Below are the code and all the weights of a small trained network. Each question names an input and a class and asks about switching units off, where a switched-off unit gives its printed mean instead of its output.

import numpy as np


def w(rows, s, z=0):
    codes = np.array(rows[::2]) - 128.0
    scale = np.full(codes.shape[1], s)
    scale[-1] = z or s
    return codes * scale


def f(y):
    return y / 2 * (1 + np.tanh(0.7978845608 * (y + 0.044715 * y**3)))


def log_softmax(a):
    a = a - a.max(-1, keepdims=True)
    return a - np.log(np.exp(a).sum(-1, keepdims=True))


def net(x, mask):
    res = np.array(x, float).reshape(1, 2) / 4 @ E
    y = f(res @ A[0][:, :-1].T + A[0][:, -1])
    res = res + np.where(mask, y, B[0][:, -1]) @ B[0][:, :-1]
    return log_softmax(res[-1] @ U[:, :-1].T + U[:, -1])


A, B = {}, {}
E = w([
[177,92,110,193,210,79,248,79,122,78,110,151],'x0',
[151,89,82,198,52,115,79,197,225,71,81,154],'x1',
],0.012)
A[0] = w([
[152,101,108,196,192,115,196,77,134,94,110,176,17],'neuron 0',
[80,66,70,169,36,117,85,189,254,59,67,194,249],'neuron 1',
[75,182,202,87,170,134,142,109,89,197,179,52,180],'neuron 2',
[72,159,152,83,71,216,79,158,155,174,141,113,22],'neuron 3',
[166,101,95,172,96,111,109,197,153,80,52,128,10],'neuron 4',
[72,158,163,100,169,101,139,42,101,171,124,92,23],'neuron 5',
[227,64,111,160,181,73,182,70,150,83,103,149,241],'neuron 6',
[87,150,112,111,151,129,170,104,162,133,147,151,254],'neuron 7',
[69,184,165,40,34,221,44,180,134,209,133,38,133],'neuron 8',
[75,153,194,118,195,97,149,106,90,175,162,89,5],'neuron 9',
],0.0085,0.0078)
B[0] = w([
[156,128,34,195,153,55,227,99,114,98,10,63,179],'neuron 0',
[161,99,189,102,157,200,87,124,171,179,167,125,252],'neuron 1',
[193,97,201,83,122,199,121,191,179,182,174,168,208],'neuron 2',
[151,86,65,212,116,39,197,112,149,86,51,60,169],'neuron 3',
[234,28,71,156,9,79,223,228,215,192,144,165,166],'neuron 4',
[199,39,66,170,62,83,210,238,221,206,131,178,164],'neuron 5',
[142,112,174,170,158,165,87,90,112,104,105,66,232],'neuron 6',
[61,180,211,110,215,222,54,75,94,123,148,110,174],'neuron 7',
[144,150,130,179,203,115,110,100,115,87,36,56,223],'neuron 8',
[181,48,55,180,44,42,203,164,195,181,130,123,164],'neuron 9',
],0.011,0.021)
U = w([
[147,119,61,218,150,43,204,74,113,74,26,38,44],'0',
[189,60,94,130,50,116,208,210,187,197,183,167,51],'1',
[97,178,207,77,194,226,58,54,80,117,183,95,250],'2',
[37,207,49,149,45,70,154,50,41,73,222,222,2],'3',
[26,246,26,145,45,36,168,22,75,97,175,213,2],'4',
[57,200,72,63,31,37,92,65,49,55,239,192,2],'5',
],0.012,0.0079)

Each question gives the input, the list of numbers given to net, and the class t.
The units are the neurons (one row each of A and B). Each row of codes is followed by its name. A weight is (code - 128) times the scale printed after its matrix; where a second scale follows, it is the last column's (A, B and U).
mask holds one flag per neuron, in row order. A switched-off neuron (its flag False) gives its mean, the last column of its row in B, instead of its output. The means were averaged over made-up inputs and are rounded, as every weight is.
A unit's drop is (log p(t) with every unit on - log p(t) with that unit switched off) / (log p(t) with every unit on - log p(t) with every unit switched off).
The circuit of an input: a set's keep is (log p(t) with only the set's units on - log p(t) with every unit switched off) / (log p(t) with every unit on - log p(t) with every unit switched off). Starting from all 10 units, units are removed one at a time, each time the one whose removal leaves the highest keep (on an exact tie, the one counted first), for as long as the keep stays at least 0.8.
units of the circuit, in order: the units of the circuit, biggest drop first
k most important neurons: the k neurons with the biggest drops, biggest first
drop when u is switched off: that unit's drop, to one decimal
input [2,-4], class 1: units of the circuit, in order -> (neuron 8)
input [-8,-8], class 0: 3 most important neurons -> (neuron 8; neuron 3; neuron 1)
input [-3,2], class 2: 2 most important neurons -> (neuron 0; neuron 9)
input [0,3], class 2: 2 most important neurons -> (neuron 5; neuron 9)
input [-5,-7], class 1: 2 most important neurons -> (neuron 2; neuron 5)
input [1,3], class 2: 2 most important neurons -> (neuron 5; neuron 9)
input [-1,-4], class 1: 2 most important neurons -> (neuron 6; neuron 5)
input [-8,-7], class 0: drop when neuron 3 is switched off -> 0.7
input [-5,-8], class 1: drop when neuron 2 is switched off -> 2.0
input [-7,5], class 0: drop when neuron 3 is switched off -> 0.2
input [-8,0], class 0: drop when neuron 3 is switched off -> 0.6
